Below are the code and all the weights of a small trained network. Each question names an input and a class and asks about switching units off, where a switched-off unit gives its printed mean instead of its output.

import numpy as np


def w(rows, s, z=0):
    codes = np.array(rows[::2]) - 128.0
    scale = np.full(codes.shape[1], s)
    scale[-1] = z or s
    return codes * scale


def f(y):
    return np.maximum(y, 0)


def log_softmax(a):
    a = a - a.max(-1, keepdims=True)
    return a - np.log(np.exp(a).sum(-1, keepdims=True))


def net(x, mask):
    res = np.array(x, float).reshape(1, 7) / 4 @ E
    y = f(res @ A[0][:, :-1].T + A[0][:, -1])
    res = res + np.where(mask, y, B[0][:, -1]) @ B[0][:, :-1]
    return log_softmax(res[-1] @ U[:, :-1].T + U[:, -1])


A, B = {}, {}
E = w([
[129,131,125],'x0',
[128,129,128],'x1',
[129,126,129],'x2',
[70,126,181],'x3',
[129,127,128],'x4',
[125,2,117],'x5',
[187,114,196],'x6',
],0.008)
A[0] = w([
[86,115,254,146],'neuron 1',
[187,130,73,45],'neuron 2',
[183,122,199,14],'neuron 3',
[124,63,125,42],'neuron 4',
[141,74,131,98],'neuron 5',
[49,127,68,227],'neuron 6',
[154,50,92,70],'neuron 7',
[127,60,99,50],'neuron 8',
[152,123,177,66],'neuron 9',
[61,136,7,9],'neuron 10',
[31,111,179,62],'neuron 11',
[237,127,90,87],'neuron 12',
[176,73,85,107],'neuron 13',
[127,194,130,41],'neuron 14',
[75,183,57,120],'neuron 15',
[186,123,169,54],'neuron 16',
[133,170,125,68],'neuron 17',
[156,206,148,46],'neuron 18',
[57,117,203,116],'neuron 19',
[186,202,82,99],'neuron 20',
[186,126,156,90],'neuron 21',
[156,226,133,49],'neuron 22',
[55,147,195,184],'neuron 23',
[140,137,125,172],'neuron 24',
[154,164,150,104],'neuron 25',
[204,147,57,92],'neuron 26',
[66,122,175,40],'neuron 27',
[136,176,160,59],'neuron 28',
[114,193,166,109],'neuron 29',
[206,123,64,253],'neuron 30',
[208,134,208,211],'neuron 31',
[100,195,94,87],'neuron 32',
],0.0085,0.0047)
B[0] = w([
[118,156,84,208],'neuron 1',
[90,108,76,142],'neuron 2',
[161,43,112,145],'neuron 3',
[90,101,165,149],'neuron 4',
[114,123,161,160],'neuron 5',
[207,133,157,246],'neuron 6',
[95,105,164,173],'neuron 7',
[99,90,162,157],'neuron 8',
[145,83,115,140],'neuron 9',
[160,1,84,177],'neuron 10',
[99,109,74,157],'neuron 11',
[104,106,69,168],'neuron 12',
[99,122,139,176],'neuron 13',
[104,94,146,153],'neuron 14',
[175,79,113,200],'neuron 15',
[137,69,98,145],'neuron 16',
[116,110,137,143],'neuron 17',
[102,74,145,166],'neuron 18',
[97,117,96,175],'neuron 19',
[98,134,144,186],'neuron 20',
[145,85,106,151],'neuron 21',
[102,87,160,182],'neuron 22',
[112,171,87,209],'neuron 23',
[128,146,134,168],'neuron 24',
[119,108,132,154],'neuron 25',
[93,111,74,169],'neuron 26',
[98,104,80,138],'neuron 27',
[102,86,136,149],'neuron 28',
[108,121,138,180],'neuron 29',
[113,228,94,254],'neuron 30',
[206,85,126,241],'neuron 31',
[112,110,148,174],'neuron 32',
],0.029,0.0052)
U = w([
[219,74,127,68],'0',
[42,165,40,53],'1',
[134,136,141,254],'2',
[24,90,235,48],'3',
[143,152,133,236],'4',
[150,150,127,185],'5',
[152,152,129,159],'6',
[163,230,254,30],'7',
],0.0072,0.0068)

Each question gives the input, the list of numbers given to net, and the class t.
The units are the neurons (one row each of A and B). Each row of codes is followed by its name. A weight is (code - 128) times the scale printed after its matrix; where a second scale follows, it is the last column's (A, B and U).
mask holds one flag per neuron, in row order. A switched-off neuron (its flag False) gives its mean, the last column of its row in B, instead of its output. The means were averaged over made-up inputs and are rounded, as every weight is.
A unit's drop is (log p(t) with every unit on - log p(t) with that unit switched off) / (log p(t) with every unit on - log p(t) with every unit switched off).
The circuit of an input: a set's keep is (log p(t) with only the set's units on - log p(t) with every unit switched off) / (log p(t) with every unit on - log p(t) with every unit switched off). Starting from the 12 units with the biggest drops (on a tie, the unit counted first), units are removed one at a time, each time the one whose removal leaves the highest keep (on an exact tie, the one counted first), for as long as the keep stays at least 0.8.
circuit, biggest first: the units of the circuit, biggest drop first
most important unit: the unit with the biggest drop
top k neurons: the k neurons with the biggest drops, biggest first
drop when u is switched off: that unit's drop, to one decimal
input [-6,0,4,2,1,-1,-7], class 0: circuit, biggest first : [neuron 10; neuron 6]
input [-5,-3,-1,5,-1,-3,-7], class 0: circuit, biggest first : [neuron 6; neuron 15]
input [-6,-6,1,-6,-5,-3,-7], class 0: most important unit : neuron 10
input [5,6,2,7,-8,-2,8], class 0: top 2 neurons : [neuron 31; neuron 30]
input [4,3,-6,-4,3,1,-7], class 0: top 3 neurons : [neuron 10; neuron 6; neuron 15]
input [2,0,5,5,-2,4,0], class 1: circuit, biggest first : [neuron 31; neuron 1]
input [0,7,5,-7,1,-5,3], class 1: circuit, biggest first : [neuron 6; neuron 26]
input [-3,2,1,-7,7,7,0], class 1: circuit, biggest first : [neuron 30; neuron 12]
input [1,-4,1,4,7,-7,-7], class 0: circuit, biggest first : [neuron 15; neuron 30]
input [5,-4,-6,5,3,-6,-8], class 0: circuit, biggest first : [neuron 15; neuron 10]
input [-5,-6,3,-6,6,8,-7], class 3: circuit, biggest first : [neuron 7; neuron 8]
input [-5,4,0,4,5,8,7], class 3: circuit, biggest first : [neuron 4; neuron 7]
input [-5,3,4,8,-5,7,7], class 1: top 2 neurons : [neuron 1; neuron 6]
input [7,6,-7,7,-7,-3,-1], class 1: most important unit : neuron 23
input [-7,3,-7,-6,-4,5,-8], class 0: top 2 neurons : [neuron 10; neuron 6]
input [-2,5,-2,-3,7,-5,8], class 0: top 2 neurons : [neuron 31; neuron 3]
input [-2,7,-6,-8,-7,8,5], class 1: top 2 neurons : [neuron 30; neuron 12]
input [3,7,8,-3,3,-8,-7], class 3: drop when neuron 22 is switched off : 0.4
input [2,6,5,1,3,-8,-3], class 3: drop when neuron 11 is switched off : 0.0
input [2,4,1,-2,6,-5,-7], class 0: drop when neuron 10 is switched off : 0.4
input [-8,2,3,8,4,-2,-8], class 0: circuit, biggest first : [neuron 6]
input [2,5,-4,1,6,7,-5], class 3: drop when neuron 15 is switched off : 0.1
input [-5,-7,1,-3,-5,-4,-8], class 0: top 3 neurons : [neuron 10; neuron 15; neuron 6]
